Here is a tiny trained network, its code and every weight. The questions are about switching its units off for an input and a class, where a switched-off unit gives its printed mean instead of its output.

import numpy as np


def w(rows, s, z=0):
    codes = np.array(rows[::2]) - 128.0
    scale = np.full(codes.shape[1], s)
    scale[-1] = z or s
    return codes * scale


def f(y):
    return np.maximum(y, 0)


def log_softmax(a):
    a = a - a.max(-1, keepdims=True)
    return a - np.log(np.exp(a).sum(-1, keepdims=True))


def net(x, mask):
    res = np.array(x, float).reshape(1, 4) / 4 @ E
    y = f(res @ A[0][:, :-1].T + A[0][:, -1])
    res = res + np.where(mask, y, B[0][:, -1]) @ B[0][:, :-1]
    return log_softmax(res[-1] @ U[:, :-1].T + U[:, -1])


A, B = {}, {}
E = w([
[202,106,120,31],'x0',
[127,128,126,128],'x1',
[25,140,137,65],'x2',
[97,6,61,134],'x3',
],0.011)
A[0] = w([
[197,139,111,199,249],'n1',
[58,122,112,164,176],'n2',
[198,101,133,5,211],'n3',
[98,2,13,149,213],'n4',
[45,146,123,59,187],'n5',
[143,225,228,123,253],'n6',
],0.01,0.0066)
B[0] = w([
[145,148,32,224,202],'n1',
[50,88,178,140,182],'n2',
[225,134,75,34,210],'n3',
[102,15,132,133,249],'n4',
[53,154,194,10,190],'n5',
[119,252,140,146,220],'n6',
],0.011,0.015)
U = w([
[110,211,80,254,251],'0',
[101,65,79,251,142],'1',
[252,207,76,138,110],'2',
[230,46,66,138,123],'3',
[40,213,206,150,102],'4',
[62,70,253,151,123],'5',
[167,209,175,43,120],'6',
[112,77,105,30,40],'7',
],0.0072,0.0026)

Each question gives the input, the list of numbers given to net, and the class t.
The units are the neurons (one row each of A and B). Each row of codes is followed by its name. A weight is (code - 128) times the scale printed after its matrix; where a second scale follows, it is the last column's (A, B and U).
mask holds one flag per neuron, in row order. A switched-off neuron (its flag False) gives its mean, the last column of its row in B, instead of its output. The means were averaged over made-up inputs and are rounded, as every weight is.
A unit's drop is (log p(t) with every unit on - log p(t) with that unit switched off) / (log p(t) with every unit on - log p(t) with every unit switched off).
The circuit of an input: a set's keep is (log p(t) with only the set's units on - log p(t) with every unit switched off) / (log p(t) with every unit on - log p(t) with every unit switched off). Starting from all 6 units, units are removed one at a time, each time the one whose removal leaves the highest keep (on an exact tie, the one counted first), for as long as the keep stays at least 0.8.
circuit, biggest first: the units of the circuit, biggest drop first
most important unit: the unit with the biggest drop
k most important neurons: the k neurons with the biggest drops, biggest first
drop of u: that unit's drop, to one decimal
input [-8,4,1,4], class 5: circuit, biggest first => n2, n1
input [4,2,0,-5], class 2: most important unit => n5
input [-5,7,7,1], class 5: 3 most important neurons => n6, n2, n1
input [0,-3,0,-4], class 0: circuit, biggest first => n5, n6
input [-6,4,2,7], class 5: circuit, biggest first => n1, n2
input [-2,-1,-8,-8], class 0: 2 most important neurons => n3, n1
input [-4,1,6,1], class 5: 2 most important neurons => n6, n2
input [-1,7,2,4], class 5: circuit, biggest first => n3, n1
input [-4,1,1,7], class 5: 3 most important neurons => n1, n2, n3
input [8,4,-3,0], class 2: 2 most important neurons => n4, n3
input [-4,6,1,7], class 5: 3 most important neurons => n1, n2, n3
input [7,-3,0,-1], class 2: circuit, biggest first => n4, n3
input [-1,5,7,2], class 5: 2 most important neurons => n3, n6
input [-2,6,-2,-3], class 0: most important unit => n3
input [-8,-2,7,1], class 5: 3 most important neurons => n2, n6, n1
input [-2,0,-3,0], class 0: 3 most important neurons => n4, n3, n1
input [-1,4,-1,0], class 0: drop of n3 => 0.5
input [6,1,-2,-3], class 2: drop of n5 => 0.1
input [-2,7,0,-1], class 0: drop of n1 => -0.1
input [1,-7,7,0], class 6: most important unit => n4
